Here is a tiny trained network, its code and every weight. The questions are about switching its units off for an input and a class, where a switched-off unit gives its printed mean instead of its output.

import numpy as np


def w(rows, s, z=0):
    codes = np.array(rows[::2]) - 128.0
    scale = np.full(codes.shape[1], s)
    scale[-1] = z or s
    return codes * scale


def f(y):
    return np.maximum(y, 0)


def log_softmax(a):
    a = a - a.max(-1, keepdims=True)
    return a - np.log(np.exp(a).sum(-1, keepdims=True))


def net(x, mask):
    res = np.array(x, float).reshape(1, 2) / 4 @ E
    y = f(res @ A[0][:, :-1].T + A[0][:, -1])
    res = res + np.where(mask, y, B[0][:, -1]) @ B[0][:, :-1]
    return log_softmax(res[-1] @ U[:, :-1].T + U[:, -1])


A, B = {}, {}
E = w([
[16,157,33],'x0',
[251,135,1],'x1',
],0.0069)
A[0] = w([
[64,139,85,93],'n1',
[122,117,124,223],'n2',
[89,113,180,76],'n3',
[89,140,82,77],'n4',
[156,124,150,254],'n5',
[127,136,103,248],'n6',
[211,127,21,95],'n7',
[79,118,177,137],'n8',
[190,121,184,98],'n9',
[78,141,190,95],'n10',
[205,115,196,88],'n11',
[32,139,7,139],'n12',
[188,155,175,110],'n13',
],0.02,0.009)
B[0] = w([
[114,81,146,173],'n1',
[183,189,194,185],'n2',
[70,135,79,166],'n3',
[121,74,124,159],'n4',
[203,172,216,206],'n5',
[200,202,191,205],'n6',
[3,167,70,251],'n7',
[79,167,108,185],'n8',
[102,56,128,181],'n9',
[60,153,90,180],'n10',
[94,39,131,193],'n11',
[136,49,157,246],'n12',
[122,70,131,175],'n13',
],0.036,0.015)
U = w([
[147,2,174,118],'0',
[41,244,67,97],'1',
[225,223,215,254],'2',
[171,139,30,71],'3',
],0.0095,0.0042)

Each question gives the input, the list of numbers given to net, and the class t.
The units are the neurons (one row each of A and B). Each row of codes is followed by its name. A weight is (code - 128) times the scale printed after its matrix; where a second scale follows, it is the last column's (A, B and U).
mask holds one flag per neuron, in row order. A switched-off neuron (its flag False) gives its mean, the last column of its row in B, instead of its output. The means were averaged over made-up inputs and are rounded, as every weight is.
A unit's drop is (log p(t) with every unit on - log p(t) with that unit switched off) / (log p(t) with every unit on - log p(t) with every unit switched off).
The circuit of an input: a set's keep is (log p(t) with only the set's units on - log p(t) with every unit switched off) / (log p(t) with every unit on - log p(t) with every unit switched off). Starting from the 12 units with the biggest drops (on a tie, the unit counted first), units are removed one at a time, each time the one whose removal leaves the highest keep (on an exact tie, the one counted first), for as long as the keep stays at least 0.8.
circuit, biggest first: the units of the circuit, biggest drop first
k most important neurons: the k neurons with the biggest drops, biggest first
drop when u is switched off: that unit's drop, to one decimal
input [-3,-4], class 1: circuit, biggest first -> n12
input [8,-7], class 0: 3 most important neurons -> n12; n7; n1
input [3,1], class 2: 2 most important neurons -> n11; n9
input [7,-6], class 0: 3 most important neurons -> n12; n7; n1
input [8,8], class 0: 3 most important neurons -> n12; n4; n1
input [3,-2], class 2: 4 most important neurons -> n7; n11; n9; n13
input [4,-5], class 1: 2 most important neurons -> n8; n10
input [-2,4], class 1: 2 most important neurons -> n7; n12
input [7,-5], class 0: drop when n12 is switched off -> 4.7
input [1,-2], class 2: drop when n7 is switched off -> 1.0
input [0,0], class 2: drop when n6 is switched off -> 0.0
